Each row has a class, written as a number after it.
[ -13  -84  -16  -54   19  -86  -57  -57   -2    6   54  -76  -61   47
 -111   83  156 -139   50  -64  -19  125  -98   93   13   69   32 -161
    1  -18   58   93   22  -20  106  -95]
2
[-155  -20  -10   18  -65  -68 -188  -84  -94  -31   65   14  -35   27
  -20   63  186 -104   67  -32  -39  161  -38  154  -12  127  140  -78
   24  -80   69   40   39  102  217 -103]
4
[ 120   44   64 -174  108  -31  249  -32   84  -22  179 -198  -38   47
 -192 -148   86  -69   85 -169   44 -133  -81   19  -67  -20 -203   25
    6  -55   59   46    2 -196 -276  -99]
6
[  18 -188  -62 -244  132    8   89  246  449 -106  -51  198 -202  -64
   45 -404  305  366 -166  351  -23 -350  469   34   80  226   83   37
  111  130    1   73  112  238   13   53]
0
[ 133 -169 -111 -222  182 -186  -36 -170    8  157  228 -236 -182  159
  -54  -91  110   -7   76  -60  -42   53 -328  127  -11    8 -386   22
    1  -81  188   28  -17 -217   20 -104]
0
[ 136 -210  -82 -117   22  -37 -120  149  186   64   52 -108  -34  185
 -182 -236   47   72  161   22   39  156   98   30  116  -21  -98  -17
  121   90   29  -35  -88  -48  134  118]
4
[  27   46  321  252   22  -67   64  132  148  -16  491    1   67   36
   -1   93   80   83   40 -218  -94 -164  -18   29  -28  -68 -257   69
  188  109  327 -107  165   36 -200  -52]
2
[  46 -165  -21  -17   30 -129 -207 -289   69   65  253 -291 -140  255
   -1  -58   97   28  106  -37   -2   84 -162   79   11   16 -486   90
    4  -83  212  -62 -127 -103  179  -85]
6
[ -57  -14   28   76 -115  -74 -104    7  -23   64   47   22   -2  -37
  -32   36  127 -175   51  -71  -24  224  -25  108  -79   49   27 -126
   57  -28   71  -27  -15    3  194    0]
0
[  11 -428  -95 -135   86 -258  -68 -183   69   58 -113 -123  101  -52
  -52  293  172  159  128  -76  179  112 -146  -61  125 -106  -31  -41
   62 -145  -13  270  243  171 -200 -155]
5
[ -69   57 -211   29 -246  110 -393 -383 -405  121  -16  177  539   89
  100  345  -84  183  443  468  113  160 -106  -19    5 -218  665 -327
 -156  -68 -562 -158  -56 -422  112 -245]
3
[  77 -271   59 -189  117 -192  295  435  320   24   93  105 -101 -302
  -81 -318  184   24    5 -133  -38 -100  163   85  -44   20 -205 -134
  143  -14   77   24  174  128  -52  188]
6
[  68  -25  -60  -60  143 -126   53  -50  186  115   88   22  -48   41
  -56 -143  -13   89  -84  201    9  -47 -151  -16   77  117 -126    3
  -66   28  100  -83  -15  -45   -7   17]
4
[-165   83   61  -92  -13  -34 -112  -65  -98  -75  -25   19  -55   20
  -35  110   89  -80   22 -114   10  105 -177   91   54  123  189 -136
  -14  -33   33   53   65   88  193  -33]
4
[ 173  -51  205  -50   66 -127  145   52   63    9  303 -133  -20   24
 -154   -5    4  -11  148 -350    2  -32 -117   14  -11 -113 -310    7
   70   10  167  -27   76 -228 -156   96]
6
[  60  -23  -48  -15   40  -73  -73  -47  205  102  157  -19   21   58
  -10  -49  -15  106 -130  166   78   19  -55 -157   71   58 -241   67
  -67   40   99 -103  -70   67  -46  -16]
9
[ 174  -53  202 -191  139  -32   21  -53   33  120  219 -184  -86  239
 -162   65  126 -111   51 -171  -64   77 -111  -26    0 -100 -627  -61
   60  208  210  -23 -176 -274   36  165]
0
[-120   51   59   -3   26 -118 -123 -130  -38  -12   97  -73  -64    7
 -104  139  160  -65   29  -41    5  106 -114   89   19  124   39 -139
  -27  -42  123    8  -17   38  167  -88]
4
[ -16   19  122 -220 -126  129  -14   33 -152 -226  136   75  -36  143
  -85 -247   24  127  235 -139  -92  -12   23   16   65   11    3   16
   89   58 -117  -61   89  -99  118  239]
0
[  20  -11  -69 -161  171 -142   41  -88  337  100    4   -2  -83   -8
  -68  -47  116  235  -56  264   58  -36 -189  -26  136  176 -133   22
  -99  -41   46  -55   21   11   37  -16]
8
[ 120 -148  110  -73  168  -36  -24 -177   89   85  156 -114 -150  142
 -224   76  204    4  111   87  -34  125   87  -80   56  -31 -457 -122
  -82  260  326 -123 -103 -211   67  307]
1
[ -32 -230  271 -197  -54   34   37  -92  314 -248  250 -289  -16  170
 -134 -117  369  194  118 -138   14 -212  410  -25 -133   34 -632  -29
  264  109  166   -2 -196  187  172  119]
6
[ 133 -141  -42 -229  172 -101   28  -59   93  151  285 -139 -184  172
  -43 -136   91  -26   50  -68  -44    9 -273  108  -54    8 -372   -6
   14  -88  192  -33   23 -226   46  -21]
8
[  38 -331  180  -60  -43 -130  112  -43  145   64  -15 -100  176   33
  -32  152  -30  136  107 -119    9  106  -49   22   81 -132 -288  -68
  160  -17   49   32  110   -7  -88   82]
6
[  79 -148  -26 -149  133  -89  -67 -153  112   83  307 -185 -203  185
  -28  -93  170   28   65  -21  -28    0 -156   79  -88    8 -469   90
   52  -21  256  -35  -27  -58  148   -7]
7
[ 104   40  239 -127 -177   76   16   98   47  -67  261 -242    5  362
 -112 -332  -31  -67  419 -455   -5  -19  -86   18  -13  -74 -292  -41
  163   60   88 -188  -57 -290  139  281]
5
[ 204 -369 -355 -343   89   70   48  405  249  -75 -108   68    3 -102
 -121 -379  195  157   45  191  -34  -42  370  -13   13   -7   70   72
  154  -34 -209  135   42  264 -116   57]
7
[ 189 -260 -121 -174  134  -93   73 -361  220  -76  -29 -414   47   36
 -313  186   29   39   84  -92  -21  182  -63 -101   96  -75 -467  -87
   25  109   39   25 -140  -90 -149  175]
2
[-109  302  399 -233 -189  237  -58   14  158  -73   25 -142 -166  775
   33  469   47  125  223 -338  109   18  192   80  201  -10  -40 -205
  171  358  138   84   46 -288  522  242]
3
[-133  -51   82  -20  -45  -62 -145  -66  -27  -92   99   32  -35  -24
  -46  174  205  -36   22 -103    2   70   68   62   20  112  135  -83
   23  -48   54   43   72   85  176  -82]
3
[ 133 -262 -169 -188   88 -162  -17 -140  189  126  149 -249 -119  113
  -31  -81  103  -17   42  -42  -18   74 -206   74  -48  -27 -481  -16
   67  -91  144   28  -30  -71    9  -47]
6
[  45 -325  154 -305  123  -53  104   68  282   90  120  -97  -11   71
  -53   43   53  104  271 -366  159  -28   55  -12 -103  -80 -116  -35
  102   60  104  -33  197  -28   30  300]
9
[  79  -82 -137 -248   67  -49 -176  114  413   -6  -35   18 -258   79
 -113 -418  368  266  161  247  -61   75  163  160  158  222 -171   82
   -7   74   64  -47   54 -153  361  204]
3
[ 106 -122   41 -144   17    1   88  -39   55  100    5 -285   40   77
 -135  104  -56 -172  252 -274  -93  144 -333   74  -67  -81 -143 -246
  145  -13   74  -24  -32  -70 -123  117]
3
[  12 -104  -31 -123   96  -75  -63 -279   22   26  159 -240 -184  244
   -6  -47  130   42   67  -21   -2    2 -220   57    8   -7 -435   61
   22  -37  202   30  -27 -104   82  -88]
1
[  75 -114  260  193 -103  -69   80  -97  -43   58  317  -43   97   41
  -29  127  107  -19   83 -268 -131   86 -102   58  -47 -101 -354  145
  157    9   99  126  191  -89 -266  -89]
7
[-184 -136  126 -313  114   47   77  119  198 -178   53  153 -177  -84
  122 -140  447  397  -46   74    9 -332  349   74   49  211   31   35
  -19  -56   11  158  264  187   21  -54]
8
[ 123 -139 -115 -197  148  -87 -121 -225   31   59  201 -241 -216  219
  -72 -116  135   82   89  -40  -56   64 -183  122   45   19 -370   92
  -18  -32  136   29  -41 -226  107  -87]
5
[  20 -109  180   55  -56 -144  126  -28   58  -13  203  -62  -13  -12
 -127  -96   12  -16  -26 -149  -18 -118   -6  -77 -107   74 -292  122
   89  -60  172  -88    0  -18  -14  111]
3
[ 109 -158  -49 -205  165 -194  -48 -194  123  131  244 -199 -197  224
  -14 -127  160  117   83  -14   -8  -25 -302  130   26   86 -400   55
   -1  -68  203   26   -7 -183  118 -128]
0
[-253  259  313   21  169  125  153   87  451 -450 -335   83 -241 -124
 -156 -102    3  -74 -457  150 -373  -88  320  287  499  439  468 -217
  145  168  -71   -6  159  377   57   -6]
7
[-319  446  316  -26   -7  -63  356  899  130 -287 -154  393  -57 -353
 -111 -309  -91  -40 -290 -279 -270 -564  168  252  189  200  815 -158
  254  -83   13 -255  452   10  -14 -166]
9
[ 103 -190  -41  -89   58 -161  -13  -98  158  118  191 -216 -149  124
  -26 -139   64   25   81 -131  -21   23 -216   80  -18   16 -440   94
   38  -89  160  -23  -42 -103   49  -50]
6
[  19  -84   22 -123  -39  -61   48 -167   60   25 -102    5 -111  120
   43  -38  213  -21  -15   84 -125  199 -128  134  175  174 -346  -79
  -96   50   26  213  -35  -30  149  -27]
6
[  70  -74   85 -154  116 -100   47  -92  209    5  147  -12  -59  138
   -5 -138   44  192  -32   97   83 -133 -115  -87  105  103 -300   89
  -85   -3  157  -88   10  -36  117   75]
7
[ -60  -26  206 -333  178   34  295  502  152  -43  261  254 -262 -188
  -47 -338  282   84  -17 -175   71 -305  273  -25  -87   86   28   98
  -31  -59   72  -26  223   86  -57   98]
7
[  27  -95  242   15  -60   46  238  201   40 -113  100  186  -53 -157
 -100  -51  -10  -41    9 -384 -133   24   53  -62  -16  -23 -153   41
   95    7   11  -30  218   28 -127  311]
8
[  37  -85  171   59   -4  -65  134 -162   29   -6  137  -61  -98   85
  -53  -37  224  -51   71  -21 -130  -80   67   81 -170  -45 -504   18
  176  153  318    3 -103  -88  112  139]
8
[-166   38   -8   -4 -143   -8 -188 -146 -106 -134  -74  -32  -60  -13
  -74   89  214  -79   20  -45  -49  196   52   82   24  124   61 -106
  -25  -32   16   70  -33   75  259  -99]
9
[-100  -41   -9  -22  -76  -98 -104  -48   63  -45    1   17  -17  -21
  -30  104  178  -21   33   95    9  115    0   90   14  105  138 -118
   26 -106   17   40   19  102  197  -99]
2
[ 116 -400  -90  -68   10  -46 -207   85  171   83  128   73   20 -118
  111  -79  212  178  125    7   31   68  266  -12  -46  -95  -77   85
   93   44 -110   71   92   57  -41  121]
1
[ 163  104  313 -424   68  235 -135  689  225  197  548   85 -407  721
  -32 -395   85 -558  287 -331 -127  -43  123   51   49 -174 -291 -423
  223  192  280 -432  -93 -454  325  430]
4
[ 139   98  235   74   14  -41   86   93  -51  226  446 -134   81  112
  -80  104    7 -176  303 -383   20   78 -293   40  -78 -189 -102   63
  118   -1   88  -12   30 -230 -374 -110]
8
[  58 -108  -27 -146  123 -144  -93 -224   28   53  253 -178 -204  219
  -20 -121  133   65   47  -34  -15  -39 -205   67  -17   53 -445  101
    3  -22  214   10  -72 -134  157  -29]
4
[ -90   58   12  -74  -18  -61 -143    6  -50   -7   83  -38  -92   38
 -108   33  170 -122   73  -18  -18   99  -90   88   27  158  138 -134
  -21  -57   73  -14  -38   23  205  -79]
3
[ 116 -165    7 -142  150 -179  -44 -118  142  123  353 -211 -182  205
   19  -59  142  102   90 -115   22  -50 -174   56    3  -31 -485  100
   51  -67  272  -43  -28 -145   23  -91]
0
[ 209 -104  311 -209  148  -67  436  151  217   55  245   40   23 -110
 -156  -89  134  -53   14 -187 -121 -228  -20   20  -89  -36 -237 -101
  127   14   41   24   65 -230 -391   48]
8
[  -5  -79  158 -190  145  -65   49  113  390  -61   86   -5  -68   73
  -75 -186  -13  257  -38  -23   -9  -51  -76    2  291  148 -183  -82
    8   47   85 -175  136    0  139  199]
8
[ 144 -214 -200  -30   39  -55  -41 -242   62    3  -52 -394  -83  165
 -199   26   88   79   59   77  -19   78  -83  -37 -144  -62 -543  119
  173   13  182  116 -198  117   21   43]
1
[  90 -196  -88 -213  136 -146 -111 -228   82   87  153 -280 -157  170
 -108   45   74   14   68  -60  -12  139 -268   23   55   15 -433   25
   20  -20  190   -5  -71  -82   95   46]
3
[  90  -24  -59 -146  244 -130   89 -148  267   48    2 -140  -82   87
 -158  -45  127  175  -82  308    3  -73 -175  -23  121  132 -348  -69
  -60   54  134   17  -42   -8   -7  -29]
1
[  83 -173   54 -197  164 -147  -25 -145  112   92  262 -188 -173  207
  -17  -25  133  117  160 -129  -27   -3 -265  122   69   21 -363   78
  -39  -90  172   -1   47 -242   82  -81]
2
[ -16   36  325  -64   19  -40   78 -188  124 -124  201 -151    8  -20
 -161  206   85  114   70 -222   10  -13  -31  -17   -4    4 -117   58
  109   41  120  -23   91  -50 -159  112]
1
[-100    3  103   84  -75  -12 -167  -46   -3  -23  153   35  -46  -21
  -42   82  176 -163    7  -19  -48  175  105  108  -43   77   95 -122
   22    3  135  -82    9   40  232   -5]
7
[  78 -133  -55  -68   74 -133  -98 -193   49  135  204 -282 -197  160
  -22  -33  127  -59   83 -112   -7   99 -275   55  -26   10 -408   22
    5  -82  177   41  -72  -98   17  -96]
1
[ -10   71   41 -106   77   11   -5  -27  170  -71   38  -13  -62   72
  -38 -179    8  192 -128  155   20  -62   -3  -57  222  139  -85   -8
  -81   88   56  -87  -11   19   27   28]
5
[ 118 -161   61 -290   44   66  -55  305  216   11  122   39   84  137
   56  -65  102   30   14   87   18 -129  323   10   21 -106   39 -182
  178   73   -6  -57    5  -35   36   97]
7
[ 108 -214   90 -387  150 -191  167 -248  224   15  -55 -408   94  114
 -206  318   14   80  146 -137  232  -32 -135 -122  -58  -80 -300 -246
   74  -82  141    8  -94  -61  -24  190]
0
[ -28 -156  353  244 -196  -37  -98 -194   45  -29  322 -166  175  106
  -17  149   -8    0  208 -545   26   95  -54  -97  -12 -152 -429  112
  122  112  226 -159  117 -102 -101  173]
6
[  66 -147  -82 -153   21  -87  -90 -137   51   26  177 -217 -173  186
   13 -126   80   26   83  -99  -27   39 -164   66    6   25 -361   68
   16 -100  146  -29  -59  -80  181  -16]
7
[-158  581   25  124  228 -366  346   14 -163   49  -26   53 -213 -211
 -145 -154  390  152 -225  565  138 -579 -145  -72  -24  132 -217  343
 -134  -85  298  146 -209    7 -187 -539]
8
[ 208 -270  173  -32  126 -164  188  223  330   77   90  -78   19  -73
    9  -65 -125  233  106 -235   44  -64 -112   54  209  -25    3 -141
  132   42 -127  243  322  108 -360   86]
6
[ 172 -219  -37 -144  121 -120 -132 -184  109  147  264 -246 -188  272
   -2  -47   70   60   79 -100  -53   65 -203   67   52    0 -476   54
    2   -8  155   56  -45 -174   43  -74]
9
[-110   -3  -58  123  -76 -113 -178 -123  -65   33   93  -20  -98   -8
  -22   73  141  -98   11    5   41  178  -93   72  -52   93   46  -60
   -2  -74  140   22   12   90  226  -71]
8
[-123  -41   31   24  -99  -59 -193  -95   -1  -64   -9  -19  -22    2
  -41   74   96  -50   47  -20  -24  156   -5   97    7  101  127 -151
   46  -57    1   14   21  119  260  -56]
9
